Here is a tiny trained network, its code and every weight. The questions are about switching its units off for an input and a target symbol, where a switched-off unit gives its printed mean instead of its output.

import numpy as np


def w(rows, s, z=0):
    codes = np.array(rows[::2]) - 128.0
    scale = np.full(codes.shape[1], s)
    scale[-1] = z or s
    return codes * scale


def norm(h):
    return h / np.sqrt((h * h).mean(-1, keepdims=True) + 1e-5)


def f(y):
    return np.maximum(y, 0)


def softmax(a):
    e = np.exp(a - a.max(-1, keepdims=True))
    return e / e.sum(-1, keepdims=True)


def log_softmax(a):
    a = a - a.max(-1, keepdims=True)
    return a - np.log(np.exp(a).sum(-1, keepdims=True))


def net(x, mask):
    ids = ['δεζμξφ'.index(c) for c in x.split()]
    T = len(ids)
    res = E[ids] + P[:T]
    r = norm(res)
    for j in range(2):
        rows = slice(2 * j, 2 * j + 2)
        q, k, v = (r @ M[0][rows].T for M in (Q, K, V))
        z = softmax(np.where(np.tri(T) > 0, q @ k.T / 2**0.5, -1e9)) @ v
        o = O[0][rows]
        res = res + np.where(mask[j], z, o[:, -1]) @ o[:, :-1]
    y = f(norm(res) @ A[0][:, :-1].T + A[0][:, -1])
    res = res + np.where(mask[2:26], y, B[0][:, -1]) @ B[0][:, :-1]
    return log_softmax(norm(res)[-1] @ U[:, :-1].T + U[:, -1])


Q, K, V, O, A, B = {}, {}, {}, {}, {}, {}
E = w([
[203,141,170,118,227,144,123,147,104,89],'δ',
[42,130,75,108,180,127,75,193,69,52],'ε',
[99,133,122,175,96,161,129,144,248,137],'ζ',
[128,77,157,48,134,138,173,109,204,154],'μ',
[161,98,131,232,99,85,154,174,86,159],'ξ',
[180,113,63,198,92,144,177,198,106,128],'φ',
],0.018)
P = w([
[176,2,97,80,36,75,50,156,176,95],'0',
[139,100,145,128,202,126,145,123,138,200],'1',
[140,113,160,139,178,131,172,135,134,158],'2',
[128,124,175,140,164,139,157,134,132,153],'3',
[123,133,167,141,157,145,152,140,127,157],'4',
[122,142,180,134,148,155,146,142,122,152],'5',
[120,146,177,131,143,156,142,144,124,147],'6',
[120,154,177,127,136,163,136,149,123,151],'7',
[121,162,169,120,128,163,136,154,118,153],'8',
[118,164,167,114,126,167,129,156,117,157],'9',
[121,172,167,116,125,167,127,157,117,161],'10',
[124,183,157,103,121,176,128,167,112,156],'11',
],0.011)
Q[0] = w([
[132,230,128,153,207,127,130,79,132,101],'H1',
[134,103,71,119,77,84,123,8,114,99],'H1',
[254,147,173,137,156,119,161,161,187,213],'H2',
[195,89,133,143,177,247,104,239,176,163],'H2',
],0.0067)
K[0] = w([
[89,137,99,125,141,97,116,134,123,86],'H1',
[7,198,111,153,111,143,208,109,127,172],'H1',
[116,2,127,132,19,105,114,132,144,94],'H2',
[218,63,104,148,152,66,71,183,176,41],'H2',
],0.0077)
V[0] = w([
[110,80,47,139,17,2,75,177,181,110],'H1',
[209,149,176,150,205,130,59,153,81,66],'H1',
[165,72,178,168,90,125,165,113,95,217],'H2',
[153,103,166,91,162,86,148,58,108,134],'H2',
],0.0085)
O[0] = w([
[89,8,133,178,112,84,107,159,217,44,226],'H1',
[81,119,125,71,66,137,156,66,13,144,254],'H1',
[67,190,85,101,149,110,157,116,146,65,43],'H2',
[73,112,122,106,180,123,119,200,135,189,61],'H2',
],0.011,0.0027)
A[0] = w([
[109,60,116,145,61,115,108,163,73,115,143],'N1',
[114,125,83,175,138,88,140,197,192,95,167],'N2',
[148,198,92,113,113,161,125,112,67,182,15],'N3',
[111,191,68,117,120,76,161,102,143,171,19],'N4',
[145,112,109,113,105,120,111,174,52,125,129],'N5',
[112,117,118,161,132,130,94,163,60,68,106],'N6',
[107,226,73,135,144,117,99,67,120,191,46],'N7',
[168,80,118,159,108,116,156,130,137,153,61],'N8',
[153,95,99,130,69,68,145,107,174,113,77],'N9',
[116,246,150,110,155,163,155,122,111,170,195],'N10',
[105,170,112,201,83,119,194,143,157,114,111],'N11',
[171,183,152,79,214,132,169,120,128,164,217],'N12',
[114,158,161,109,158,127,106,171,107,199,72],'N13',
[95,108,108,95,133,136,154,88,92,175,114],'N14',
[126,158,117,169,183,93,186,136,154,101,183],'N15',
[206,122,178,150,78,96,163,51,113,117,101],'N16',
[162,137,155,62,200,143,132,124,141,116,164],'N17',
[168,172,112,189,152,156,104,130,140,104,73],'N18',
[76,157,79,94,165,168,105,123,133,68,173],'N19',
[190,76,150,160,110,160,142,95,154,187,128],'N20',
[99,75,122,143,173,102,132,185,164,153,53],'N21',
[68,161,64,116,129,74,146,75,91,111,2],'N22',
[133,217,164,92,154,147,155,146,136,163,114],'N23',
[116,254,113,123,140,156,116,97,101,108,83],'N24',
],0.013,0.0058)
B[0] = w([
[161,215,141,111,144,143,138,119,160,174,220],'N1',
[70,104,188,129,79,163,112,158,9,115,253],'N2',
[95,54,162,99,139,165,82,150,54,120,203],'N3',
[202,125,73,101,114,137,91,171,124,134,140],'N4',
[98,170,151,123,136,126,147,109,178,158,196],'N5',
[149,169,103,114,148,117,166,100,200,190,188],'N6',
[74,202,144,102,120,144,130,102,78,122,159],'N7',
[85,157,141,135,138,143,124,146,122,127,165],'N8',
[115,133,149,114,156,171,93,162,82,126,169],'N9',
[123,42,100,176,171,146,138,165,122,29,242],'N10',
[134,197,128,149,179,130,148,91,230,178,177],'N11',
[105,214,153,133,148,174,136,108,140,173,238],'N12',
[158,117,102,141,133,127,99,177,177,118,174],'N13',
[130,124,143,105,63,102,128,111,120,90,198],'N14',
[213,149,110,113,117,105,89,115,121,188,191],'N15',
[77,41,78,171,130,123,129,151,151,97,190],'N16',
[102,170,90,159,138,105,160,123,169,183,199],'N17',
[95,100,174,138,99,140,184,79,124,106,146],'N18',
[163,39,125,164,117,104,122,127,98,85,171],'N19',
[126,135,134,99,105,89,111,134,67,59,204],'N20',
[140,110,81,120,109,110,150,76,104,32,203],'N21',
[180,89,148,107,103,114,102,151,61,59,144],'N22',
[188,160,125,138,114,113,67,142,102,181,202],'N23',
[93,160,138,63,114,91,169,77,163,144,176],'N24',
],0.011)
U = w([
[255,151,95,89,129,96,119,113,152,91,138],'δ',
[217,23,122,148,98,135,77,166,102,137,211],'ε',
[172,155,102,124,186,176,37,152,158,185,180],'ζ',
[34,177,225,141,184,187,169,101,101,74,2],'μ',
[97,108,50,144,145,153,172,89,183,142,113],'ξ',
[118,187,185,71,42,125,104,101,161,193,114],'φ',
],0.0065,0.0075)

Each question gives the input, a string of symbols that net reads in full, and the target symbol t.
The units are the heads (2 rows each of Q, K, V and O) and the neurons (one row each of A and B). Each row of codes is followed by its name. A weight is (code - 128) times the scale printed after its matrix; where a second scale follows, it is the last column's (O, A, B and U).
mask holds one flag per unit, heads first, then neurons. A switched-off unit (its flag False) gives its mean, the last column of its rows in O or B, instead of its output. The means were averaged over made-up inputs and are rounded, as every weight is.
A unit's drop is (log p(t) with every unit on - log p(t) with that unit switched off) / (log p(t) with every unit on - log p(t) with every unit switched off).
The circuit of an input: a set's keep is (log p(t) with only the set's units on - log p(t) with every unit switched off) / (log p(t) with every unit on - log p(t) with every unit switched off). Starting from the 12 units with the biggest drops (on a tie, the unit counted first), units are removed one at a time, each time the one whose removal leaves the highest keep (on an exact tie, the one counted first), for as long as the keep stays at least 0.8.
circuit, biggest first: the units of the circuit, biggest drop first
most important unit: the unit with the biggest drop
k most important neurons: the k neurons with the biggest drops, biggest first
heads that matter: for each layer, one digit per head in row order, 1 if its drop is at least 0.15 and else 0, layers parted by /
drop of u: that unit's drop, to one decimal
input φ δ δ ε φ, target μ: circuit, biggest first => (H1 N10 N5)
input φ μ μ μ ε, target ε: circuit, biggest first => (N19)
input μ ξ μ μ ε φ ζ φ ξ ε μ ε, target φ: circuit, biggest first => (N10 N6)
input μ ε μ μ μ μ ζ δ, target ζ: heads that matter => 01
input ζ μ φ μ δ ε φ μ ε φ, target μ: heads that matter => 11
input φ δ μ, target ξ: circuit, biggest first => (H2 N16 N2)
input μ δ μ ξ ε ξ ε ε μ ε μ, target ζ: heads that matter => 10
input ε ξ ξ δ, target ε: heads that matter => 11
input μ μ δ μ μ ζ, target ζ: 2 most important neurons => (N23 N10)
input ξ ζ ζ ζ ξ ζ ε μ δ, target δ: heads that matter => 11
input φ δ ξ ξ μ ε ε μ μ ζ μ, target ξ: circuit, biggest first => (H2 N2 N16)
input δ μ φ ζ μ ξ φ ζ μ μ μ ξ, target φ: heads that matter => 10
input ξ ζ ζ ξ μ μ ξ μ δ, target δ: circuit, biggest first => (H2 N15 N2)
input μ ε μ μ ε μ μ φ δ μ ε, target ζ: 2 most important neurons => (N13 N2)
input ε ξ ε ζ μ μ δ ζ ζ, target ε: most important unit => H2
input μ ε μ ε ξ ε ξ φ μ ξ, target φ: heads that matter => 01
input ζ μ μ φ δ μ ξ, target μ: heads that matter => 11
input δ ε ε φ μ μ μ μ μ μ φ, target φ: 4 most important neurons => (N5 N1 N14 N2)
input φ μ φ δ, target ξ: heads that matter => 01
input δ ε ζ, target φ: circuit, biggest first => (N10)
input ξ ξ ε ζ δ ε, target δ: 2 most important neurons => (N2 N19)
input φ δ ζ, target ξ: 3 most important neurons => (N11 N16 N2)
input ε ε δ, target ε: 3 most important neurons => (N16 N12 N20)
input ξ δ ε μ ζ ζ ξ ξ ε μ φ, target δ: drop of N11 => 0.3
input ξ ζ φ μ μ μ ε ε ζ δ ζ, target δ: drop of N5 => 0.0
input μ μ ξ μ ξ μ φ δ ε, target ζ: drop of N16 => 0.2
input ξ φ φ ε φ ε δ ε ε μ, target δ: drop of H2 => 0.9
input δ ζ μ μ μ ε, target φ: most important unit => H1
